Here is a tiny trained network, its code and every weight. The questions are about switching its units off for an input and a target symbol, where a switched-off unit gives its printed mean instead of its output.

import numpy as np


def w(rows, s, z=0):
    codes = np.array(rows[::2]) - 128.0
    scale = np.full(codes.shape[1], s)
    scale[-1] = z or s
    return codes * scale


def norm(h):
    return h / np.sqrt((h * h).mean(-1, keepdims=True) + 1e-5)


def f(y):
    return np.maximum(y, 0)


def softmax(a):
    e = np.exp(a - a.max(-1, keepdims=True))
    return e / e.sum(-1, keepdims=True)


def log_softmax(a):
    a = a - a.max(-1, keepdims=True)
    return a - np.log(np.exp(a).sum(-1, keepdims=True))


def net(x, mask):
    ids = ['αγζημξπστφψω'.index(c) for c in x.split()]
    T = len(ids)
    res = E[ids] + P[:T]
    u = 0
    for l in range(2):
        q, k, v = (norm(res) @ M[l].T for M in (Q, K, V))
        z = softmax(np.where(np.tri(T) > 0, q @ k.T / 4**0.5, -1e9)) @ v
        res = res + np.where(mask[u], z, O[l][:, -1]) @ O[l][:, :-1]
        u += 1
        y = f(norm(res) @ A[l][:, :-1].T + A[l][:, -1])
        res = res + np.where(mask[u : u + 12], y, B[l][:, -1]) @ B[l][:, :-1]
        u += 12
    return log_softmax(norm(res)[-1] @ U[:, :-1].T + U[:, -1])


Q, K, V, O, A, B = {}, {}, {}, {}, {}, {}
E = w([
[154,44,240],'α',
[127,48,227],'γ',
[6,104,77],'ζ',
[151,127,227],'η',
[44,160,32],'μ',
[107,188,107],'ξ',
[152,157,42],'π',
[16,176,26],'σ',
[48,113,98],'τ',
[150,67,107],'φ',
[86,184,116],'ψ',
[57,115,97],'ω',
],0.015)
P = w([
[118,166,10],'0',
[98,118,210],'1',
[143,145,77],'2',
[151,130,68],'3',
[168,111,65],'4',
[17,232,201],'5',
[223,1,29],'6',
],0.0063)
Q[0] = w([
[120,15,129],'0.h0',
[103,176,86],'0.h0',
[53,2,212],'0.h0',
[72,136,240],'0.h0',
],0.006)
K[0] = w([
[215,70,254],'0.h0',
[58,101,141],'0.h0',
[46,90,36],'0.h0',
[245,108,145],'0.h0',
],0.0069)
V[0] = w([
[217,254,111],'0.h0',
[173,21,111],'0.h0',
[37,94,166],'0.h0',
[122,14,161],'0.h0',
],0.0061)
O[0] = w([
[2,171,222,38],'0.h0',
[213,212,163,3],'0.h0',
[186,168,128,236],'0.h0',
[8,179,62,19],'0.h0',
],0.0065,0.0023)
A[0] = w([
[45,153,144,174],'0.n0',
[166,143,81,96],'0.n1',
[201,171,119,4],'0.n2',
[126,166,110,90],'0.n3',
[194,143,209,79],'0.n4',
[83,78,80,157],'0.n5',
[147,43,67,148],'0.n6',
[35,113,163,32],'0.n7',
[117,7,141,195],'0.n8',
[166,47,60,17],'0.n9',
[130,79,109,172],'0.n10',
[67,101,130,201],'0.n11',
],0.013,0.0025)
B[0] = w([
[194,24,91,218],'0.n0',
[178,96,157,170],'0.n1',
[132,42,89,137],'0.n2',
[190,83,177,155],'0.n3',
[15,151,166,149],'0.n4',
[89,153,255,254],'0.n5',
[82,147,192,235],'0.n6',
[195,164,100,179],'0.n7',
[89,175,107,195],'0.n8',
[108,116,132,207],'0.n9',
[125,115,176,181],'0.n10',
[166,81,124,211],'0.n11',
],0.0066,0.0082)
Q[1] = w([
[123,96,61],'1.h0',
[2,159,133],'1.h0',
[99,139,96],'1.h0',
[116,37,168],'1.h0',
],0.012)
K[1] = w([
[150,156,169],'1.h0',
[154,148,122],'1.h0',
[129,149,154],'1.h0',
[142,248,140],'1.h0',
],0.017)
V[1] = w([
[255,127,171],'1.h0',
[70,195,74],'1.h0',
[212,113,71],'1.h0',
[152,215,207],'1.h0',
],0.015)
O[1] = w([
[161,114,226,1],'1.h0',
[144,126,82,85],'1.h0',
[152,40,171,5],'1.h0',
[254,223,169,48],'1.h0',
],0.012,0.007)
A[1] = w([
[111,106,97,84],'1.n0',
[104,160,92,251],'1.n1',
[148,128,102,158],'1.n2',
[86,154,111,153],'1.n3',
[68,112,44,91],'1.n4',
[151,154,54,220],'1.n5',
[169,95,166,94],'1.n6',
[167,183,140,111],'1.n7',
[165,108,95,35],'1.n8',
[248,141,34,117],'1.n9',
[90,125,123,230],'1.n10',
[113,129,104,214],'1.n11',
],0.012,0.0021)
B[1] = w([
[141,86,187,164],'1.n0',
[125,97,238,210],'1.n1',
[78,161,197,140],'1.n2',
[71,148,161,196],'1.n3',
[173,171,152,254],'1.n4',
[77,95,255,194],'1.n5',
[53,181,150,137],'1.n6',
[173,54,107,147],'1.n7',
[160,152,46,129],'1.n8',
[48,112,169,149],'1.n9',
[165,167,227,198],'1.n10',
[68,168,203,179],'1.n11',
],0.0055,0.0093)
U = w([
[132,148,116,75],'α',
[187,31,179,187],'γ',
[148,150,173,3],'ζ',
[151,185,120,37],'η',
[95,149,108,166],'μ',
[247,227,145,150],'ξ',
[141,117,49,196],'π',
[161,151,126,80],'σ',
[152,40,170,2],'τ',
[104,128,64,171],'φ',
[69,79,44,209],'ψ',
[200,93,133,81],'ω',
],0.013,0.0033)

Each question gives the input, a string of symbols that net reads in full, and the target symbol t.
The units are the heads (4 rows each of Q, K, V and O) and the neurons (one row each of A and B). Each row of codes is followed by its name. A weight is (code - 128) times the scale printed after its matrix; where a second scale follows, it is the last column's (O, A, B and U).
mask holds one flag per unit, layer by layer, with each layer's heads first. A switched-off unit (its flag False) gives its mean, the last column of its rows in O or B, instead of its output. The means were averaged over made-up inputs and are rounded, as every weight is.
A unit's drop is (log p(t) with every unit on - log p(t) with that unit switched off) / (log p(t) with every unit on - log p(t) with every unit switched off).
The circuit of an input: a set's keep is (log p(t) with only the set's units on - log p(t) with every unit switched off) / (log p(t) with every unit on - log p(t) with every unit switched off). Starting from the 12 units with the biggest drops (on a tie, the unit counted first), units are removed one at a time, each time the one whose removal leaves the highest keep (on an exact tie, the one counted first), for as long as the keep stays at least 0.8.
circuit, biggest first: the units of the circuit, biggest drop first
most important unit: the unit with the biggest drop
k most important neurons: the k neurons with the biggest drops, biggest first
top k neurons in layer l: the k neurons of layer l with the biggest drops, biggest first
drop when u is switched off: that unit's drop, to one decimal
input σ σ σ η η τ, target ξ: circuit, biggest first -> [1.h0; 0.n0; 0.n11]
input τ φ ω ζ σ ξ τ, target γ: 2 most important neurons -> [0.n5; 0.n6]
input π ζ ω ζ, target ξ: circuit, biggest first -> [0.h0; 0.n0; 1.h0]
input ξ ω α ξ ζ ξ ψ, target γ: circuit, biggest first -> [1.h0; 0.n0; 0.n5; 0.n6]
input π τ σ, target ξ: most important unit -> 0.h0
input π φ τ ψ α, target ξ: circuit, biggest first -> [0.h0; 0.n0; 1.h0]
input π ζ φ, target ξ: 3 most important neurons -> [0.n0; 0.n11; 0.n1]
input ω σ α τ σ ξ σ, target γ: top 3 neurons in layer 0 -> [0.n5; 0.n0; 0.n6]
input η η τ, target ξ: top 2 neurons in layer 0 -> [0.n4; 0.n7]
input π τ τ γ, target ξ: circuit, biggest first -> [0.h0; 1.h0; 0.n0]
input π ξ φ, target ξ: top 2 neurons in layer 0 -> [0.n11; 0.n0]
input φ μ ξ σ, target γ: circuit, biggest first -> [1.h0; 0.n5]
input ζ σ ψ ξ σ π, target ψ: 2 most important neurons -> [0.n6; 0.n5]
input φ φ σ π ξ ζ, target γ: circuit, biggest first -> [1.h0]
input ζ σ ψ, target ψ: circuit, biggest first -> [1.h0; 0.n6]
input ζ τ ξ ω, target γ: circuit, biggest first -> [1.h0; 0.n5]
input π ξ ω, target ξ: circuit, biggest first -> [0.h0; 1.h0; 0.n0]
input η μ ζ τ σ ξ ξ, target γ: top 4 neurons in layer 0 -> [0.n5; 0.n0; 0.n7; 0.n9]
input μ ζ σ σ α, target ψ: drop when 1.h0 is switched off -> 0.5
input σ φ τ α σ γ, target ψ: circuit, biggest first -> [1.h0]
input π τ ψ, target ξ: drop when 0.h0 is switched off -> 1.6
input ξ γ ξ ξ, target γ: drop when 0.h0 is switched off -> 0.2
input μ τ σ ψ, target ψ: drop when 0.n0 is switched off -> 0.2
